[-14 -21 -48  67  20   2 -11  45  -4  51   8  15 -48 -43 -23  24  16   8
   3  11 -17 -20  24  -5  32 -15 -29  10  27 -22 -27   3]	<8>
[  2  -8 -19  13  28  28  26  22   0   6   9 -35 -52 -31  -8  33 -11 -24
  27  22 -34 -20  34 -35  20  10 -23   0   4  38 -44  45]	<8>
[-26   8 -41  37   5 -22 -57 -23   8  -4 -50  11  35 -38 -19   0   6  19
  28   4  35 -39  -5 -22  58 -14 -31  -4 -11  10 -13   8]	<134>
[  7 -23 -24  35  16  21  14  30  13  15  22  -9 -35 -43 -24  18 -22 -15
  30   7 -22  12  18  18   8   7  -4  20  22  17 -36  27]	<112>
[-41  -9 -80  49  38 -66 -23 -47 -37  21 -64  33  63 -31 -22  -6  58  11
  -5 -12 -21 -27  -4 -30 -17 -50  -4 -12  29 -16 -62 -45]	<112>
[-45  -6 -55  69  20 -63 -44   8  19  -4  -9  10  32 -69  15 -14  16  53
  37 -33   9   4  20 -67  23  19  -1  25  18 -21 -10 -28]	<112>
[ -3   0 -26  14  41  23  -5 -26  -4  -8  26  -3 -38 -67 -30  39  20   9
  53   5   2 -20  11 -11  28 -18  16  14  10  -5 -41  11]	<134>
[ -2  -7 -44  45  33  44  -7 -11  19  -6  11 -10  18 -41 -21  20 -27   4
  -8  18   1 -59  42  25  75   2 -22   9  21  24 -36  29]	<79>
[  7 -32  13  46  57  -8  20  -5 -18  19  28  47 -12 -56 -27  22   4  18
  24  -2 -45   7  -5  -7  16 -15  13  41  -5  17 -38  51]	<150>
[-16   2  17  27 -30 -83 -18 -28 -17  22 -11 -28  23 -54  -8  10  14   2
  48  43 -40  14 -38 -45  11 -13 -48  -9  41  16  -1 -15]	<128>
[  0 -16  -1  35  24  29   4  25  -9  -6  10 -16 -25 -44 -25  16 -23  28
   9 -15 -23 -11  14   8  69   4 -19  29  15   6 -31  42]	<147>
[ 36 -14  -8  19 -43 -29  -2 -18 -22  22  -6  25  31  -7 -15  38  57  26
  -8 -18   2  -9 -56  12 -44   6  17 -10  23 -33  25 -15]	<150>
[ -5 -18 -28  50  11  14  20 -40   3  24 -23  10 -24 -68 -37  43   8  37
  19   3 -16   0   0  16  17  -9  23  14  41 -22 -18  33]	<147>
[  9  -1 -38  24  13  46  11   6  27 -16  -1  -1 -31 -37 -16   3  -4  13
  19  -6  -5 -41  33 -40  43  -5  21  -5  -5   2 -30  49]	<147>
[-17  14   0  34  13  33 -23 -13   9  -6   4  -9 -18 -56 -23   8   6  36
  64   6  -6  -9  -7   0  54  -6 -20  31  -2   9 -27   0]	<134>
[ -3 -29 -33   5  16  52  18  -7  -1  10 -22  -3 -17  -5 -21  -2 -13   9
  -5 -24   0 -17  -8  26  35   8 -10  16  -9  14 -22  38]	<147>
[ 13 -16 -14  14  55  17  -5  24   8   3  42 -14 -28 -28  -2  15  -6   1
  21  14  -8  26  37 -49  19  -7   2   2  -7  34 -39  26]	<134>
[ 13  -4   7   2  13  26 -35  25 -24  53  11  -1  24   3  -6 -11  -7  -4
  -1  32   8  36  -7  -4 -16 -39 -21 -10   5   7   2 -54]	<66>
[-28   3  -3  44   0  -5  10  30  27 -26  15  -8  -6 -40 -24  38  -3  40
  41  19 -30  20  27  26  43  19   1  31   5  16 -31  41]	<66>
[-33 -12 -38   2   8 -28 -33 -71  37  19   2  -6  12  12  13 -63   6  10
 -10   3  12 -27 -31  15  -3  -9  -7  12  59  12   3 -28]	<112>
[-28 -28 -27  -7   1 -58   3  23 -14   6  -1 -94 -42   8 -13 -23  46 -18
  56  16 -41  34 -24 -40 -17  -6 -19  17  54   2 -48  -4]	<128>
[  2  -7  -8  11 -30 -45  -7 -55 -17   0 -17   6  43 -52 -15  25  15   3
  46 -19 -14  -2 -29 -11 -15 -36  -2  -6  29  22  12   1]	<134>
[  6  32   0 -13 -27 -75 -10 -79  45 -40 -32  26  45  13  18  -9  37   7
 -36  40  20 -23 -19   5   0  33  24 -45   0 -12  -2  -6]	<134>
[-24   4  -2  45  32  28  -3  -5   9  -6 -22   7 -20 -47 -14  16 -28  38
  10   0  -1 -33  32 -39  58  -9  13  11 -12   2 -19  42]	<147>
[ -3   8 -22  15 -14 -98 -16  -3 -10   2 -28  27  64 -40   7 -25  22 -12
   2  32 -14 -12 -14 -51  18  14 -13 -17   9 -10  15 -16]	<128>
[ 40 -24   1  58 -15  28 -12  30  11   5 -17  -7 -37 -16 -24   2   5  22
   8  20 -29  -4   7   9  48   2 -23   3  22  -3 -52  23]	<66>
[ 17 -18  10  19 -23 -96 -35 -41  14  37 -41  -3 -57 -21   7 -27   9  26
  13  31 -31  16 -15 -42  15  10 -41 -10  54  -6 -27  29]	<66>
[ 11 -12 -36 -35  29 -17  -7 -62 -11  28 -51  20  19 -22  21 -22 -14 -32
 -14  -5   1   1  12 -25 -10  23 -23 -32 -32  18 -39 -31]	<66>
[-21  17  -5  28 -30 -57 -70 -61  84 -15  32  32  75 -46  -8 -53 -18  38
  50  44  34  14  -7  27  62 -30 -17  -2  23  12  -7  -3]	<79>
[-10   2 -19  27  30  11  25  -5 -23  -3  13  16 -10 -55 -20  41  10  14
   8 -36 -32 -54  16   9  10  10  25  33  10 -13 -11  15]	<150>
[  1   5 -17 -21   1  18  12 -12 -27  26 -19  23  23  -3   1 -10  34  42
  16  19 -26  31   3 -39 -23  -9  23   0 -13  -2   9 -26]	<128>
[ 33 -21  -9 -25   1 -75 -61 -68  -3  -7  15  39  44 -44 -11  12   9  21
  -5  24  59  14 -27  31  39  11 -12 -22  39 -22 -10   0]	<8>
[  5 -14  15  30  16  -6 -18   1  22  10 -11   1 -39 -28  -2 -10 -12  26
  21  28   0  18   9 -14  30  15   4  17   9  -8 -24  17]	<66>
[-17  18 -43   6  32   4 -23 -95  -4  16 -42  26  71 -39  32 -30  19  63
   4  -5  18 -43   3 -70   4   6  20  12  13  -3  36 -36]	<79>
[-21   9 -18  -9 -48 -58 -44 -41  -7  19 -51 -24 -58  -4  -4 -30  40  65
  18 -27 -26  -2  -4  19  10   1 -29   9  63 -58 -36 -40]	<66>
[-21  -3 -25  34  15  11  -5  30  24   2  31 -13 -45 -38 -20  -3  12  13
  42  10 -21 -10  16  10  33   1   2  34  24 -12 -29   3]	<66>
[ -23   16  -25   53  -13 -114  -43   35   12   32   -3  -27   24  -12
    0   24   42   22  -15   38   18   54   18  -26  -44  -17   25  -20
   76  -54   30  -43]	<134>
[ -8 -41 -36  50  33  10  28  -5   8  20 -11  20  -7 -61 -29  17  -7  14
  38 -11 -20  23   4 -15  18 -15  18  25   0  15 -26  59]	<147>
[  6 -18 -17  32  13  21   7  -5   9  -5  27 -41   9 -32 -18  27   0 -17
  22  25  10 -28 -15  17  24  10  -5  16  33   7 -14  11]	<79>
[ -6  -8 -16  33  15  18   4 -41  22   0 -10 -23   0 -41 -23  -4   2  17
  54  30 -20 -10  -6   2  34  -5 -12  26  27  23 -41  32]	<79>
[ -4 -43 -37 -25  -7 -35 -12 -60   8  32 -59  51  49  43   0 -64  10  26
 -23 -14  37  37 -24  49 -32 -19  34  10   8 -20   8   1]	<79>
[ 10 -30 -32  36  -8   3   3  31   9  22   1 -10 -46 -37 -30   7   1   2
  28  27 -34  -3  12   2  53   9 -29  10  22   9 -34  43]	<128>
[ 26 -20  12  15  29  18  -7  13   6  17  36   4 -46 -26 -18  11 -16   0
   3  42 -17   2  -2  26  53  16 -32  14  12  17 -35  31]	<66>
[-43 -13  17  -3  24  20  34 -28  -8   2  24 -14 -28 -20 -12  30  -9   9
  36   3 -30  -5 -21  34   6   4  -1  45   2  36  -6  21]	<66>
[ 26 -30 -37  87  20   2   5  12  20  20  -6  21   2 -79 -31  17  11  19
  25  20 -14  32  26  24  31  12  13  19  26 -43 -56   4]	<79>
[ -1   6 -10   1  -3 -75 -56 -59  -1   3 -37 -45   8 -24  -8  -2  33  51
  30   1   2  31 -26 -13   4  25 -32   0  47 -18 -51 -16]	<150>
[-30 -13 -15  -2  16 -79 -47 -38 -29  42 -21   4   9   0 -31 -22  43  -9
  13  45  10   9 -60  23   4 -48 -44   0  47 -17 -37 -23]	<8>
[-17  21 -11 -15 -13 -57 -16 -99  -5 -23 -43 -56   7  -2 -19   0  77  18
  61  14 -10 -41 -59 -53 -51 -32  32  -4  63  -5 -29   4]	<150>
[-11  26 -46   1  42 -36 -44 -23   1   4 -16  -8  68 -34   9 -20  29  18
  22  35  33  21  11 -52   5  12  -3 -11  -3 -25 -30 -55]	<79>
[ 10 -27   3  29  33  -6   5  25  31  15  36  -1 -47 -50   0  -2 -14 -12
  29  33   2  37   5   0  29  39  -5  24   7  -7 -28  20]	<8>
[-39  -1 -22  16  11  37  18  25  12  17  15 -18 -21 -26 -21  27 -23  36
  26 -12 -15  25  23  19  22   0  -3  30   1  16   1  32]	<147>
[-10 -10   0  41  15  11   4 -30  31  -8  -6  -8 -42 -24 -32  10   8  36
  18  39 -36   5  14  49  44  -1   3  22  38   2 -68  31]	<66>
[  6 -21  31  42  37   1  -3  23 -29  28  -3  14 -33 -53 -13   8 -28  -2
  22  17 -40  16  26 -31  35 -29 -28  11   0  13 -50  16]	<8>
[ 29  -8 -20  47  37  23 -11  11  -4   0 -24  27  -3 -60 -32  28  -6  16
  22  24  -7  -1  25 -11  63   6 -13   5 -17  16 -48  47]	<134>
[-27 -10 -54  18  28   8 -27  -3  13   8 -10 -12 -25 -54 -12   3 -20   7
  42  -8  10 -31  47 -28  49  -9 -21  11  13  16 -34  25]	<8>
[-37 -29 -37  29  37 -53 -24 -23  13  15   7  -5 -20 -16  -1 -27  32  34
  16 -14 -19  40  -5  -7   5   2 -20  19  25 -11 -78 -30]	<112>
[-15   5 -18  19  10 -14  17   5  14 -13  38  -2 -44 -42 -18  27  35  29
  46  -6 -39  19  24   1   5  -7  24  21  17 -10 -36  16]	<134>
[-19 -49 -13   9  31  32 -18 -85  23  30 -69 -31  22 -24  18 -78 -60 -28
  41   7   9  -4  -4 -67  19 -26 -15   4  -9  75 -18   0]	<128>
[ 19 -10 -63  25  28  23   3  -3   4  -1   4  -3 -10 -57 -20  40   9   2
  17   4  12 -46  12  -9  35  26  10  17  32  11  13  48]	<134>
[ -3 -13 -10  55  26  40   6  -5   4  22   1   6 -11 -52 -12   3 -18  30
  25  10 -25 -29   9  -3  58   6 -25  41  12  14 -12  28]	<79>
---
[  1 -60 -12 -16  -9  -1 -11  15  -3  37  19  23 -16  18   3   2  14  19
 -30  34 -12   4   8 -35  -4  19 -23  -2  45  12   8 -25]	<72>
[-15  51  74  48  -4 -25  39  -8 -57 -67 -14  17  17 -23 -12   6  -7 -25
  22 -43  56  -5  26  55 -20  18  28  -3 -69  19   9  92]	<135>
[  8 -24  -2 -19  11  18   3  12  15  25  19  49   5  37 -26  -2  -2   5
  16  21 -14  24 -19 -34  -4  32   0  39  39 -24  -9 -32]	<177>
[  6   6 -20 -16  -7  -2  -6 -49  35  11 -35 -96  -8 -15  45   3 -15  -2
 -11   4 -32  -4  10 -12  46 -38  -3 -11 -40  -3 -22  -9]	<106>
[  2  12 -21 -40  -8 -17   3 -32  34  62   5 -32 -13  22  22  -8  12 -23
 -20  35 -44  33 -23 -46  17   6  -8 -17  46 -18 -29 -66]	<22>
[  4  25  -5  10  -7  -5  24  41   4   5  22  34  33  -6 -16 -12   7   0
  11   0  16  10  -4   2 -20  27   0   2  17  11   3  -2]	<210>
[-15  31  40  21 -21  26 -14  22 -49 -24  10  83  27 -44 -16  38  20 -32
 -15 -12   5  21  21  40   8   1   7 -61  -9   1   9  37]	<187>
[ 24 -78 -44  -7   5  -1 -28  18   4   5 -15   5   1  34 -15  21  26  -6
  22  31  11  16  19   8 -15  -5   1  24   7   9   7  24]	<210>
[ 11 -51  43  35  -3  -3   7   7 -72 -39  -3  72  49   0 -29   8  23   2
  34 -11  65   5  30  26 -53  25  12  56 -41  16  21  76]	<177>
[  8  23   6  24  -9  -3  16  33  -6 -46  -2  -9  39 -33 -15  -4  -7  24
   7 -15  29 -16  15  30 -19  14  12  -5 -41  17  20  62]	<135>
[-18 -47  50  13  -4  19 -23  -3 -41   7  -5  26 -10  -1  21  22  11   5
  -7   8  22 -13  28   3   0  -9 -10   7 -21  26   2  33]	<172>
[ -7 -39   4   1  -2  39 -34  35  -3 -10  -3  16  -8 -17   8  27  -2  23
  -9  10  -9 -39   8  -4  13 -22  -8 -24 -14  19   7  27]	<172>
[ -4  18 -30  19   2  33  27  95  40 -33  23  24  44 -43 -33  -9 -32  54
 -10 -22 -27 -69 -26  -8  14  16   6 -27  -9  -3  19  16]	<106>
[-25  38  20  21 -29 -43  26  19 -40 -16  20 -22  37 -61  23 -17   7   3
 -29 -10  25 -32  19  13 -25  14   1 -54 -29  39  12  28]	<22>
[  9 -21  -7  33 -16  34 -13  48 -18 -40  -2  61  56 -23 -22  19  23  14
   8 -11  -2  -9  -1  40 -27   1  11  -2 -18  13  21  69]	<169>
[-40  -3  87  38  -1 -21  18 -10 -59 -26   4  11 -27 -11   5  15 -32 -20
   4 -17  36 -42  28  32   8   4  12 -18 -48  28   6  48]	<5>
[ 26  37  14  18  -2  16 -18 -11 -14 -50 -45  -5   7 -12 -19   8  -1  -8
  35 -31  19  10  -4  36  -3  -5  17  32 -50 -14  -6  40]	<129>
[ -7  47  -4  17  -9  -9  28  14   0 -53  -9  -1  19 -37 -16  11 -10 -26
  13 -17  -1 -11   1  24   9  -4  11 -42 -35   2  -2  17]	<106>
[ -8  14 -30  -3  -2  29   8  42  43  -4   8  -4  23 -31  -6   7 -19  15
 -17  -2 -44 -29 -17 -12  37 -10   2 -43   2  -8  -2  -6]	<106>
[ -2   5  34  20 -10  -1   4   4 -33 -24 -14   4  -1 -27   9  15  -1  12
 -17 -21   0 -26  23  15  -2  -3   0 -13 -39  26  16  49]	<72>
[-20 -18  29  16  -8 -17  -8 -36 -44  -2   6   8  -7   6  21  17  12 -31
 -29   1  24  -3  30  17   4  -7  10  -8 -16  24   7  35]	<83>
[ 14 -33 -37  -9  18  29 -21  39  62  -7  -8 -25 -32  16 -28  16 -41  37
  17  13 -52 -38 -14  -4  30  -3   8   9  -9 -17   3  -7]	<5>
[-17 -52  -4 -21   9  -5 -31   4   9  32  10 -24 -55  36   8  -7 -21  10
 -14  26   8 -35 -11 -45  27   8 -12   4  40  -2  -6 -38]	<129>
[ 15   8  23  26 -13  -6  16  16 -36 -45  -9  48  18 -13 -29  12  18   0
  17 -18  18  13  18  32 -37  25  -1  14 -25  14  14  47]	<72>
[-16  -8  25  -4   9  26  -6  10  14  28  13  15 -17   6  -3  16 -30   0
 -12  14 -40 -11 -11  -5  36  -5   3 -22  14 -11  -9 -13]	<5>
[-30 -10  81  19  -5  31   6  10 -49  34  22  66  35 -17  15  19  12   5
 -42   0  25  14  20   4  18  11   6 -12  -3  17   8  48]	<135>
[ -50  -26   26   20  -15   28  -32   73  -57   -1   44   60   45  -62
    8   44   11   -6  -50   13   11  -52   38   26   20  -24    1 -109
   -1   61   24   51]	<210>
[-13  58   1 -25  -3  34 -12  -4  46  41   9 -11 -17 -14  20   4 -27  -6
 -37  -6 -73  -5 -27 -34  65 -15   0 -58  28 -32 -19 -51]	<187>
[  3 -17  -5  15 -10   4  -6  38 -28 -10   4  47  39 -16 -13  24  28 -18
   6   9  24  14  24  28 -17   0   4 -21  -5  26  11  42]	<210>
[ -7 -57  60  55  -5 -24   3   0 -71 -53 -24  -9   2 -16   1  14 -13   9
  13 -17  59 -61  45  54 -24  -6  14  11 -88  36  28 104]	<5>
[ 18 -68 -58 -62  12  12 -32 -25  60  75  11 -28 -19  59  13  -4   0   5
  -1  64 -52  41 -12 -63  21   1 -17  32  73 -28 -25 -76]	<177>
[ -2   9  18  20 -17 -21  11 -30 -18 -22 -18 -27   8   3  23  -9   2 -15
  13  -9   9   1   4  24 -17  -1   6   8 -28  11  -6  30]	<169>
[ 48   9 -36  -9  10  33  -9  25  50  -5 -25  32  15  30 -47  21  22  10
  36  -8 -49  36 -28   8 -13  24  16  58   1 -40 -13  12]	<22>
[  6 -27 -10 -20  -1  14 -24  -9  18  35   2   7 -26  28   0   6   1  -1
 -12  18 -30  15  -7 -22  24   9  -5   0  30 -26  -6 -33]	<187>
[ 10 -66  12   5  10 -17 -18  -6 -23  -6 -10  26 -40  56 -25  -6   5  -4
  32   9  62  -8  -1 -22 -21  31  -5  69  14  -6   0  -1]	<129>
[-18  34  68  16 -15 -59  49 -46 -46   1  14 -25  19  -1  31 -51 -13 -18
  13 -12  58  -5  14 -19 -32  32  -6  22 -21  14 -12 -11]	<177>
[ 19  20   1  24  -7   5 -10   3  -9 -32 -29 -42  27 -32   7 -29 -15  36
   9 -33  30 -37  -4   7  -5  -5   8  29 -55   2   5  37]	<129>
[-33 -54  46  26  -9 -10  -4  13 -45   0  13 -11  -8 -26  20   8 -25  23
 -26  10  28 -66  30   7  11  -7  -2 -29 -38  40  21  41]	<5>
[ 42  16 -15 -15  -3   5   4 -54  38  28 -25  -4   9  32 -18  -3  11 -31
  45  26 -35  92 -19   6 -10   3  -5  47  13 -41 -39 -43]	<5>
[ -3 -28 -34 -24 -19 -23   3 -12  32  44  23 -18 -13  36  19 -25   8  -2
  -5  47  -7  24 -16 -42  -9  23 -23  10  65   3 -14 -65]	<169>
[-45  -1  29 -24  16  11 -24 -19  -2  -5  -5 -60 -52  -7  35  33 -51 -16
 -18   3 -55 -53  11  -1  63 -36  18 -67 -27   6  -9   9]	<177>
[  4  -4  44  50  -4 -59  30 -15 -38 -58 -17 -35 -29  11  -5 -40 -30  25
  39 -58  72 -76  15   3 -40  39   8  71 -71  11  22  49]	<187>
[ 17  30 -13  19  -3  25   8  54  11 -13  -2  21  55 -29 -12   2   3  24
  14 -21 -10   8   2  29  -9   7  12   9 -22   3   8  43]	<210>
[ -7  38   4  -2 -10 -13  22   2  -2 -14  12 -20  27 -29   5 -20 -17   2
   6  -3  -4  -2   2   0  -7  13   6 -15 -13   4  -1  -6]	<177>
[  8 -82 -34 -17   2  37 -49   6  12  34  11  34  -2  30  -2  36  25   9
 -35  37 -23  13   8 -14  21  -9   0  14  31  -1  10   4]	<83>
[-25  11  15  -4 -11  -7   9 -16  -4  -1   0  -8 -13 -16  15  22  -5 -35
 -16  10  -1   1  14  -3  37 -13  -1 -45  -8   8 -14 -11]	<106>
[ 12 -97  28   2 -26 -34 -27 -54 -68  45  14  64   5  43   7   3  65 -40
   4  42  88  66  51 -22 -48  22 -36  49  39  16  -3  -8]	<187>
[-17 -41 -10  11   2 -41  -5 -12 -13 -28   6 -47 -44  21  16   1 -20   0
 -14  -1  25 -63  23   1  -1   0   8   1 -21  28  17  30]	<83>
[-27  55  74  20 -14  26  17   7 -54   4  23  54  70 -60  20   4   0  -2
 -25 -20   5  11  16  17   6   1   9 -33 -27  15  -1  33]	<177>
[ -4  65  23   4   7  19  15   2   2 -28  -8  -2  23 -25  -3   4 -28  -8
  13 -26 -35   0 -10  20  17  -3  25 -18 -31 -16 -10  23]	<177>
[ 24   2 -51 -33  -6  31 -32  15  40   3 -16   4  -3  -7 -17  38  12  -9
 -12  29 -73  32  -3   1  21 -21  -8 -44  29  -9  -3 -17]	<72>
[  4  13 -10 -20  -1  11 -21 -14   4  -6 -23   9 -15   4  -9  46  20 -46
   2  11 -38  26  -2  10  20 -15  17 -38  -7 -10 -16   9]	<22>
[ 13 -50 -29 -11   7  -4   0  39   9 -10  25  44   9  30 -45  -4   2  15
  27  28  12  -6  -8 -21 -32  40  -2  34  32  -6  10 -15]	<177>
[ 50 -63 -13  -3  16  -6  -5 -31  33   9 -26   9 -32  84 -41   5   3  -2
  69  24  -1  51  -5   1 -28  30  -4 114   9 -35 -23  -8]	<5>
[ -8 -80  10   5 -14   2 -22   7 -24  29  11  -3  12 -12  14   9   3  21
 -22  41  12 -11  27   0   2  -9 -15 -13  -4  24  10  11]	<5>
[  8 -54 -49   0  10 -23 -23  28  27 -34 -11 -65 -45  19 -10  -7 -36  31
   9  -4 -10 -82   8  -6   2   1   1  -4 -16   1  25  22]	<187>
[  1 -60 -10 -23   3 -52   8 -42  -6  24   8 -39 -24  53  11 -25  -5 -17
  20  41  19  11   9 -33 -24  22 -11  35  30  -2 -11 -36]	<177>
[  3  11 -17  -4  -9 -26  -3  -1  12 -14   2 -28 -26   2  -3 -10 -15  -6
   6  -1   2 -16   8  -7   0  10  -6 -17   2  -5   1 -16]	<187>
[-28 -16  24  11 -11  52 -24  36 -15   8  13  49  20 -27  19  33   2  13
 -41   2 -30 -28  -4   8  33 -17   8 -48   0  17  13  36]	<169>
[ 21  11 -23  14   2  -1  37  21  49 -13  -7 -41  18  -5  -3 -36 -31  55
  13 -27   1 -49 -20 -31   6  19  -2  52 -28 -11  -1   0]	<106>
[  7 -63 -23 -30  12 -11 -13 -10  33  18  -1 -16 -46  65 -17  14  -1 -15
  14  46   0  19   1 -24   9  16   0  18  41 -13  -5 -18]	<135>
[-14 -11  52  23  -6 -47  46  -5 -38  -1  24  31   8  26 -15 -25   4 -14
  13   5  72  11  13  -3 -41  53  -2  30  14  12   6  19]	<135>
[  9 -52 -15 -44  17  12 -21 -64  56  89  -9 -53 -42  68  34  -6  -6   5
 -17  42 -37  42  -8 -59  46  -3  -2  47  39 -28 -28 -50]	<135>
[-21  46  17  29  -7  44   4  60  -1 -50   6  52  28 -37 -19  23 -15   6
  -4 -32 -36 -40 -21  40  12  -1  24 -49 -25   7  14  50]	<169>
[ -8  22   0   4  -6  -9   6   3   8 -17  -6 -59  14 -31  22  -4 -20   8
 -17  -3  -4 -24  14  15  14 -16  10 -42 -28  14   8  43]	<135>
[  5 -10   3  -4  13  32 -12  26   0   2  -5  73  -1  24 -39  45  21 -22
   6   0 -43  23 -19  12   7  13  21  -2  14 -24  -8  26]	<22>
[ 18 -48   4  18  12 -27   9  -8 -14  -3 -21 -14  -4  47   0  -9   4  -4
  43  -9  32   4  21  14 -32  16   7  72 -19   7   0  46]	<210>
[-21  -9  71  19 -16 -13  -1 -45 -60   3  -9   5 -13  -6  37   3  15 -24
   4   1  50  12  35   7 -12  -4 -12  10 -31  31 -12  20]	<172>
[ 32 -13 -29  27   5  10  28  40  31 -37 -14  -3  36  -1 -32 -19 -11  45
  28 -27   2 -34 -17   3 -16  22   6  56 -35 -13   7  33]	<106>
[  4  -6 -21 -33 -19 -17  -1 -27  27  75  30  -7  -8  26  15 -32   7  -7
 -15  39 -17  54 -13 -54   3  27 -30   6  82 -26 -21 -92]	<187>
[ 15  -7 -30 -28  -3  48 -40  12  39  19 -14   8  -2  -2   0  27  12  -1
   1  32 -49  31  -9 -10  22 -26 -11 -18  20 -12 -16 -27]	<172>
[-14 -87  38  25 -22 -58  30 -32 -72  15  18  38  11  32   3 -20  37 -30
   6  29 100  25  36 -14 -44  40 -23  44  14  26  -2   4]	<106>
